Here is a tiny trained network, its code and every weight. The questions are about switching its units off for an input and a target symbol, where a switched-off unit gives its printed mean instead of its output.

import numpy as np


def w(rows, s, z=0):
    codes = np.array(rows[::2]) - 128.0
    scale = np.full(codes.shape[1], s)
    scale[-1] = z or s
    return codes * scale


def softmax(a):
    e = np.exp(a - a.max(-1, keepdims=True))
    return e / e.sum(-1, keepdims=True)


def log_softmax(a):
    a = a - a.max(-1, keepdims=True)
    return a - np.log(np.exp(a).sum(-1, keepdims=True))


def net(x, mask):
    ids = ['ΔΛΨεζθπσφω'.index(c) for c in x.split()]
    T = len(ids)
    res = E[ids] + P[:T]
    u = 0
    for l in range(3):
        r = res
        for j in range(3):
            rows = slice(3 * j, 3 * j + 3)
            q, k, v = (r @ M[l][rows].T for M in (Q, K, V))
            z = softmax(np.where(np.tri(T) > 0, q @ k.T / 3**0.5, -1e9)) @ v
            o = O[l][rows]
            res = res + np.where(mask[u + j], z, o[:, -1]) @ o[:, :-1]
        u += 3
    return log_softmax(res[-1] @ U[:, :-1].T + U[:, -1])


Q, K, V, O = {}, {}, {}, {}
E = w([
[116,122,132],'Δ',
[109,141,200],'Λ',
[127,167,119],'Ψ',
[59,152,148],'ε',
[141,117,158],'ζ',
[157,125,212],'θ',
[108,139,117],'π',
[169,100,114],'σ',
[175,120,157],'φ',
[1,123,173],'ω',
],0.0091)
P = w([
[159,189,78],'0',
[140,146,136],'1',
[127,49,103],'2',
[75,133,35],'3',
[139,157,239],'4',
[123,1,90],'5',
],0.0099)
Q[0] = w([
[161,151,158],'0.h1',
[115,100,160],'0.h1',
[14,147,148],'0.h1',
[170,82,207],'0.h2',
[130,121,118],'0.h2',
[135,81,126],'0.h2',
[253,99,212],'0.h3',
[116,131,157],'0.h3',
[175,64,240],'0.h3',
],0.035)
K[0] = w([
[103,99,165],'0.h1',
[151,137,163],'0.h1',
[74,217,147],'0.h1',
[85,39,145],'0.h2',
[148,141,124],'0.h2',
[169,113,135],'0.h2',
[88,253,191],'0.h3',
[148,167,163],'0.h3',
[161,227,167],'0.h3',
],0.04)
V[0] = w([
[103,60,142],'0.h1',
[154,136,165],'0.h1',
[94,70,127],'0.h1',
[99,121,86],'0.h2',
[146,127,143],'0.h2',
[10,164,158],'0.h2',
[106,73,132],'0.h3',
[149,133,128],'0.h3',
[109,74,108],'0.h3',
],0.011)
O[0] = w([
[247,118,115,93],'0.h1',
[116,169,169,196],'0.h1',
[212,114,109,74],'0.h1',
[125,117,83,97],'0.h2',
[129,148,142,149],'0.h2',
[50,2,139,8],'0.h2',
[134,198,118,59],'0.h3',
[142,109,126,148],'0.h3',
[136,236,78,14],'0.h3',
],0.0082,0.0017)
Q[1] = w([
[164,44,225],'1.h1',
[136,72,130],'1.h1',
[68,155,3],'1.h1',
[187,63,87],'1.h2',
[115,78,157],'1.h2',
[92,107,88],'1.h2',
[88,124,147],'1.h3',
[151,176,164],'1.h3',
[50,95,166],'1.h3',
],0.035)
K[1] = w([
[124,71,4],'1.h1',
[130,85,105],'1.h1',
[119,106,236],'1.h1',
[152,105,52],'1.h2',
[80,76,181],'1.h2',
[91,142,90],'1.h2',
[125,120,72],'1.h3',
[181,149,119],'1.h3',
[98,55,66],'1.h3',
],0.034)
V[1] = w([
[108,67,12],'1.h1',
[98,155,218],'1.h1',
[110,178,223],'1.h1',
[63,109,57],'1.h2',
[181,80,207],'1.h2',
[187,107,204],'1.h2',
[109,217,252],'1.h3',
[86,105,101],'1.h3',
[77,136,151],'1.h3',
],0.0039)
O[1] = w([
[146,5,33,113],'1.h1',
[76,224,166,165],'1.h1',
[93,243,179,163],'1.h1',
[107,84,202,64],'1.h2',
[75,177,21,233],'1.h2',
[102,156,45,216],'1.h2',
[137,231,197,251],'1.h3',
[51,102,148,149],'1.h3',
[94,125,166,201],'1.h3',
],0.003,0.0013)
Q[2] = w([
[90,254,135],'2.h1',
[93,149,140],'2.h1',
[170,82,113],'2.h1',
[120,142,50],'2.h2',
[146,153,156],'2.h2',
[98,89,91],'2.h2',
[135,177,179],'2.h3',
[95,126,169],'2.h3',
[102,82,154],'2.h3',
],0.036)
K[2] = w([
[172,181,252],'2.h1',
[114,118,150],'2.h1',
[135,132,79],'2.h1',
[80,153,154],'2.h2',
[153,162,137],'2.h2',
[104,94,114],'2.h2',
[90,155,138],'2.h3',
[82,143,108],'2.h3',
[83,93,86],'2.h3',
],0.04)
V[2] = w([
[109,142,107],'2.h1',
[176,149,206],'2.h1',
[144,68,107],'2.h1',
[132,61,73],'2.h2',
[91,98,222],'2.h2',
[182,118,207],'2.h2',
[114,102,247],'2.h3',
[103,65,53],'2.h3',
[126,123,58],'2.h3',
],0.011)
O[2] = w([
[147,121,145,114],'2.h1',
[53,208,161,200],'2.h1',
[98,62,44,86],'2.h1',
[160,2,177,59],'2.h2',
[27,177,141,253],'2.h2',
[110,177,239,170],'2.h2',
[218,86,244,217],'2.h3',
[51,205,145,86],'2.h3',
[65,170,80,81],'2.h3',
],0.0087,0.0035)
U = w([
[137,171,103,119],'Δ',
[34,156,110,87],'Λ',
[42,45,99,124],'Ψ',
[103,146,43,216],'ε',
[197,213,146,101],'ζ',
[253,112,111,253],'θ',
[30,157,190,17],'π',
[28,46,172,62],'σ',
[117,117,77,156],'φ',
[204,176,42,181],'ω',
],0.0064,0.0049)

Each question gives the input, a string of symbols that net reads in full, and the target symbol t.
The units are the heads (3 rows each of Q, K, V and O). Each row of codes is followed by its name. A weight is (code - 128) times the scale printed after its matrix; where a second scale follows, it is the last column's (O and U).
mask holds one flag per head, layer by layer. A switched-off head (its flag False) gives its mean, the last column of its rows in O, instead of its output. The means were averaged over made-up inputs and are rounded, as every weight is.
A unit's drop is (log p(t) with every unit on - log p(t) with that unit switched off) / (log p(t) with every unit on - log p(t) with every unit switched off).
The circuit of an input: a set's keep is (log p(t) with only the set's units on - log p(t) with every unit switched off) / (log p(t) with every unit on - log p(t) with every unit switched off). Starting from all 9 units, units are removed one at a time, each time the one whose removal leaves the highest keep (on an exact tie, the one counted first), for as long as the keep stays at least 0.8.
circuit, biggest first: the units of the circuit, biggest drop first
unit that matters most: the unit with the biggest drop
heads that matter: for each layer, one digit per head in row order, 1 if its drop is at least 0.15 and else 0, layers parted by /
drop when u is switched off: that unit's drop, to one decimal
input θ π θ ω φ Ψ, target ζ: unit that matters most	0.h3
input Ψ Δ Δ Λ θ, target π: circuit, biggest first	0.h1, 2.h2
input σ Λ ω Ψ, target ω: heads that matter	011 / 000 / 010
input σ Δ φ Δ φ, target ζ: circuit, biggest first	0.h2, 0.h1, 2.h2
input σ π π Δ ω, target θ: circuit, biggest first	0.h2, 2.h2, 2.h3
input ε π θ σ Δ, target θ: heads that matter	101 / 111 / 110
input θ Λ ε ω Λ θ, target θ: circuit, biggest first	0.h1, 2.h1
input φ Δ θ ζ θ ω, target π: circuit, biggest first	0.h3, 2.h1
input θ Ψ ω Δ Δ, target σ: circuit, biggest first	0.h2, 2.h2, 1.h1
input θ θ ε ω ω, target σ: circuit, biggest first	0.h2, 2.h3, 0.h3
input θ φ σ θ Δ φ, target ω: circuit, biggest first	0.h2, 0.h1, 2.h3
input ω Δ Δ Ψ, target Ψ: circuit, biggest first	0.h2, 2.h2
input σ θ Δ ζ, target ω: circuit, biggest first	0.h3, 2.h2, 0.h2
input σ θ σ Ψ, target ω: circuit, biggest first	2.h2, 0.h3
input ε ω Δ Ψ σ, target θ: circuit, biggest first	2.h1, 0.h1
input Δ Λ ζ ω Ψ, target σ: circuit, biggest first	0.h2, 2.h2, 0.h3
input ε ω θ Δ Ψ ε, target Λ: circuit, biggest first	2.h3, 0.h2
input θ ε Δ θ, target ζ: unit that matters most	0.h3
input θ θ σ Λ θ θ, target θ: heads that matter	110 / 001 / 010
input θ σ θ Λ, target ζ: unit that matters most	0.h1
input ζ θ φ ω θ, target σ: heads that matter	010 / 000 / 000
input φ Λ θ θ σ Δ, target Ψ: drop when 2.h2 is switched off	0.4
input θ φ Λ φ, target ζ: drop when 2.h3 is switched off	0.2
input θ φ σ ω θ, target σ: drop when 2.h2 is switched off	0.2
input σ ω π θ, target ω: drop when 0.h2 is switched off	0.2
